Below is a small trained network, with its code and all its weights. Each question gives an input and a class and asks what happens when units are switched off, that is, made to give their printed mean instead of their output.

import numpy as np


def w(rows, s, z=0):
    codes = np.array(rows[::2]) - 128.0
    scale = np.full(codes.shape[1], s)
    scale[-1] = z or s
    return codes * scale


def norm(h):
    return h / np.sqrt((h * h).mean(-1, keepdims=True) + 1e-5)


def f(y):
    return np.maximum(y, 0)


def log_softmax(a):
    a = a - a.max(-1, keepdims=True)
    return a - np.log(np.exp(a).sum(-1, keepdims=True))


def net(x, mask):
    res = np.array(x, float).reshape(1, 7) / 4 @ E
    u = 0
    for l in range(3):
        y = f(norm(res) @ A[l][:, :-1].T + A[l][:, -1])
        res = res + np.where(mask[u : u + 3], y, B[l][:, -1]) @ B[l][:, :-1]
        u += 3
    return log_softmax(norm(res)[-1] @ U[:, :-1].T + U[:, -1])


A, B = {}, {}
E = w([
[115,124,143,130,137,135,119,139,129,127,137],'x0',
[93,47,131,80,156,128,207,37,83,60,174],'x1',
[85,122,150,246,105,169,190,64,184,114,54],'x2',
[140,192,146,164,68,77,158,202,114,22,126],'x3',
[115,173,124,115,147,130,128,109,133,123,122],'x4',
[125,118,138,119,127,129,138,142,131,131,123],'x5',
[125,135,130,116,119,121,134,122,131,132,119],'x6',
],0.014)
A[0] = w([
[169,131,103,69,147,91,97,162,96,137,147,58],'0.n1',
[178,168,161,143,112,65,139,182,103,2,123,2],'0.n2',
[90,81,138,113,141,125,170,100,84,73,147,71],'0.n3',
],0.011,0.0089)
B[0] = w([
[151,117,197,174,151,134,147,118,105,137,73,213],'0.n1',
[2,131,76,105,63,172,94,137,107,151,165,255],'0.n2',
[160,146,124,140,143,73,118,118,194,102,140,225],'0.n3',
],0.018,0.007)
A[1] = w([
[127,82,116,51,141,126,94,87,137,151,167,19],'1.n1',
[161,131,131,24,141,85,90,172,2,99,173,9],'1.n2',
[114,102,115,86,129,102,187,84,50,47,191,3],'1.n3',
],0.011,0.0038)
B[1] = w([
[183,117,85,56,146,129,88,128,107,162,163,224],'1.n1',
[145,191,230,252,132,155,164,33,44,145,46,255],'1.n2',
[205,105,128,63,180,131,96,215,215,41,153,251],'1.n3',
],0.011,0.005)
A[2] = w([
[74,126,128,223,94,145,182,116,135,59,88,38],'2.n1',
[135,74,79,68,187,150,88,76,105,250,134,40],'2.n2',
[169,194,97,140,104,115,53,255,166,188,93,2],'2.n3',
],0.01,0.0025)
B[2] = w([
[167,131,171,129,157,170,112,126,32,224,142,234],'2.n1',
[2,193,83,149,4,134,158,211,92,139,175,242],'2.n2',
[175,53,95,38,190,56,151,109,226,25,128,254],'2.n3',
],0.013,0.0084)
U = w([
[33,157,53,113,13,143,114,168,101,159,166,47],'0',
[231,100,103,63,196,74,107,107,253,88,122,255],'1',
[192,132,215,184,162,154,124,75,54,218,35,71],'2',
],0.011,0.0012)

Each question gives the input, the list of numbers given to net, and the class t.
The units are the neurons (one row each of A and B). Each row of codes is followed by its name. A weight is (code - 128) times the scale printed after its matrix; where a second scale follows, it is the last column's (A, B and U).
mask holds one flag per neuron, layer by layer. A switched-off neuron (its flag False) gives its mean, the last column of its row in B, instead of its output. The means were averaged over made-up inputs and are rounded, as every weight is.
A unit's drop is (log p(t) with every unit on - log p(t) with that unit switched off) / (log p(t) with every unit on - log p(t) with every unit switched off).
The circuit of an input: a set's keep is (log p(t) with only the set's units on - log p(t) with every unit switched off) / (log p(t) with every unit on - log p(t) with every unit switched off). Starting from all 9 units, units are removed one at a time, each time the one whose removal leaves the highest keep (on an exact tie, the one counted first), for as long as the keep stays at least 0.8.
circuit, biggest first: the units of the circuit, biggest drop first
top k neurons: the k neurons with the biggest drops, biggest first
k most important neurons of layer l: the k neurons of layer l with the biggest drops, biggest first
drop of u: that unit's drop, to one decimal
input [-6,4,4,-3,8,-1,1], class 1: circuit, biggest first => (0.n2 1.n2)
input [8,-8,-5,6,2,-3,3], class 1: circuit, biggest first => (2.n3)
input [-3,0,1,0,6,-1,-3], class 2: top 2 neurons => (1.n1 1.n3)
input [2,7,4,-7,7,-5,8], class 0: top 2 neurons => (2.n2 2.n3)
input [8,-7,4,-8,0,4,-6], class 0: top 3 neurons => (2.n2 1.n3 0.n3)
input [-8,-2,5,-6,-5,-3,0], class 0: top 3 neurons => (2.n2 1.n2 0.n1)
input [1,-2,-8,-7,4,3,3], class 2: top 2 neurons => (1.n2 0.n2)
input [6,8,-1,5,-1,-6,-5], class 1: top 3 neurons => (1.n3 2.n2 0.n3)
input [0,-6,6,-7,0,-5,-5], class 0: top 2 neurons => (1.n2 2.n2)
input [4,1,5,-5,-7,-6,-7], class 0: top 4 neurons => (1.n2 2.n2 0.n1 0.n3)
input [-8,-2,-8,5,3,-8,-6], class 2: top 2 neurons => (1.n2 0.n1)
input [-5,-8,-2,-5,3,-3,3], class 1: top 2 neurons => (2.n3 0.n2)
input [-1,6,5,-7,-2,4,-7], class 0: top 2 neurons => (2.n2 2.n3)
input [-2,-5,-8,1,-6,3,-1], class 2: circuit, biggest first => (1.n2)
input [-2,6,5,-8,-7,-7,-5], class 0: drop of 2.n2 => 1.5
input [-2,-3,6,-1,1,7,5], class 2: drop of 2.n2 => 0.0
input [7,8,8,1,-4,-6,-3], class 1: 2 most important neurons of layer 1 => (1.n3 1.n2)
input [3,-2,3,-7,1,-4,3], class 0: drop of 2.n2 => 0.2
